Below is a small trained network, with its code and all its weights. Each question gives an input and a class and asks what happens when units are switched off, that is, made to give their printed mean instead of their output.

import numpy as np


def w(rows, s, z=0):
    codes = np.array(rows[::2]) - 128.0
    scale = np.full(codes.shape[1], s)
    scale[-1] = z or s
    return codes * scale


def norm(h):
    return h / np.sqrt((h * h).mean(-1, keepdims=True) + 1e-5)


def f(y):
    return y / 2 * (1 + np.tanh(0.7978845608 * (y + 0.044715 * y**3)))


def log_softmax(a):
    a = a - a.max(-1, keepdims=True)
    return a - np.log(np.exp(a).sum(-1, keepdims=True))


def net(x, mask):
    res = np.array(x, float).reshape(1, 5) / 4 @ E
    u = 0
    for l in range(2):
        y = f(norm(res) @ A[l][:, :-1].T + A[l][:, -1])
        res = res + np.where(mask[u : u + 9], y, B[l][:, -1]) @ B[l][:, :-1]
        u += 9
    return log_softmax(norm(res)[-1] @ U[:, :-1].T + U[:, -1])


A, B = {}, {}
E = w([
[41,135,168,147],'x0',
[129,132,128,130],'x1',
[93,125,83,2],'x2',
[48,85,79,174],'x3',
[130,123,125,122],'x4',
],0.0049)
A[0] = w([
[17,88,63,151,202],'L0N0',
[144,97,215,24,137],'L0N1',
[92,106,116,59,106],'L0N2',
[255,69,34,81,246],'L0N3',
[162,173,129,227,212],'L0N4',
[119,172,212,177,170],'L0N5',
[145,103,82,125,37],'L0N6',
[85,108,153,22,44],'L0N7',
[2,87,73,146,237],'L0N8',
],0.0057,0.0012)
B[0] = w([
[175,169,44,152,219],'L0N0',
[104,90,147,157,193],'L0N1',
[61,155,182,156,168],'L0N2',
[68,210,99,171,254],'L0N3',
[105,99,77,65,212],'L0N4',
[70,99,121,91,191],'L0N5',
[170,255,187,126,121],'L0N6',
[116,112,142,117,187],'L0N7',
[189,73,106,99,236],'L0N8',
],0.0056,0.0031)
A[1] = w([
[190,88,194,245,103],'L1N0',
[168,154,195,56,57],'L1N1',
[51,118,91,46,133],'L1N2',
[145,17,149,254,171],'L1N3',
[142,201,254,90,124],'L1N4',
[49,58,154,117,158],'L1N5',
[126,109,91,96,255],'L1N6',
[176,144,222,181,84],'L1N7',
[185,105,211,80,141],'L1N8',
],0.0064,0.004)
B[1] = w([
[66,108,182,41,169],'L1N0',
[71,82,3,111,133],'L1N1',
[121,114,162,120,216],'L1N2',
[144,162,121,61,238],'L1N3',
[146,77,71,158,190],'L1N4',
[172,164,148,209,201],'L1N5',
[169,147,209,164,252],'L1N6',
[116,93,105,118,134],'L1N7',
[190,145,60,181,149],'L1N8',
],0.0072,0.0037)
U = w([
[141,154,161,173,251],'0',
[137,32,34,144,127],'1',
[62,85,197,2,72],'2',
[155,129,145,164,40],'3',
],0.0092,0.002)

Each question gives the input, the list of numbers given to net, and the class t.
The units are the neurons (one row each of A and B). Each row of codes is followed by its name. A weight is (code - 128) times the scale printed after its matrix; where a second scale follows, it is the last column's (A, B and U).
mask holds one flag per neuron, layer by layer. A switched-off neuron (its flag False) gives its mean, the last column of its row in B, instead of its output. The means were averaged over made-up inputs and are rounded, as every weight is.
A unit's drop is (log p(t) with every unit on - log p(t) with that unit switched off) / (log p(t) with every unit on - log p(t) with every unit switched off).
The circuit of an input: a set's keep is (log p(t) with only the set's units on - log p(t) with every unit switched off) / (log p(t) with every unit on - log p(t) with every unit switched off). Starting from the 12 units with the biggest drops (on a tie, the unit counted first), units are removed one at a time, each time the one whose removal leaves the highest keep (on an exact tie, the one counted first), for as long as the keep stays at least 0.8.
units of the circuit, in order: the units of the circuit, biggest drop first
most important unit: the unit with the biggest drop
top k neurons: the k neurons with the biggest drops, biggest first
k most important neurons of layer l: the k neurons of layer l with the biggest drops, biggest first
input [-6,6,1,5,-6], class 0: 2 most important neurons of layer 0 -> [L0N6; L0N3]
input [1,-2,-5,-4,-4], class 2: units of the circuit, in order -> [L1N0]
input [3,-7,-8,1,1], class 2: 2 most important neurons of layer 1 -> [L1N0; L1N3]
input [7,-8,0,-8,7], class 1: units of the circuit, in order -> [L1N4; L1N1]
input [5,-7,-8,7,-4], class 2: 4 most important neurons of layer 1 -> [L1N0; L1N3; L1N8; L1N4]
input [5,-1,-8,4,-5], class 2: units of the circuit, in order -> [L1N0; L1N3; L0N3]
input [3,6,-7,2,4], class 2: units of the circuit, in order -> [L1N0; L1N3]
input [6,0,-7,2,4], class 2: units of the circuit, in order -> [L1N0; L1N3; L0N3]
input [-1,1,-4,3,5], class 2: units of the circuit, in order -> [L0N3; L1N3]
input [-3,-6,-8,-7,-4], class 2: units of the circuit, in order -> [L1N0; L1N5]
input [-8,6,5,0,-5], class 0: 2 most important neurons of layer 1 -> [L1N0; L1N3]
input [-2,-7,-7,-6,7], class 2: 2 most important neurons of layer 1 -> [L1N0; L1N5]
input [2,1,-5,-3,4], class 2: top 2 neurons -> [L1N3; L1N0]
input [8,5,6,-2,-4], class 0: most important unit -> L1N5
input [-2,-1,3,-8,5], class 1: 2 most important neurons of layer 1 -> [L1N1; L1N4]
input [7,-3,4,5,5], class 0: top 2 neurons -> [L1N5; L1N6]
input [-6,-2,5,1,0], class 0: 2 most important neurons of layer 0 -> [L0N3; L0N4]
input [7,1,5,5,-4], class 0: 4 most important neurons of layer 0 -> [L0N4; L0N2; L0N5; L0N0]
input [2,8,3,-3,4], class 3: top 2 neurons -> [L0N1; L1N5]
input [4,3,-7,-6,1], class 2: most important neuron of layer 0 -> [L0N6]
input [-1,3,-7,6,-5], class 2: 4 most important neurons of layer 1 -> [L1N0; L1N3; L1N8; L1N4]
input [-1,4,0,-4,8], class 1: top 2 neurons -> [L0N0; L1N4]
input [-5,6,-1,-8,5], class 1: 4 most important neurons of layer 1 -> [L1N1; L1N4; L1N5; L1N6]
input [-2,8,-1,-8,5], class 1: 2 most important neurons of layer 1 -> [L1N1; L1N4]
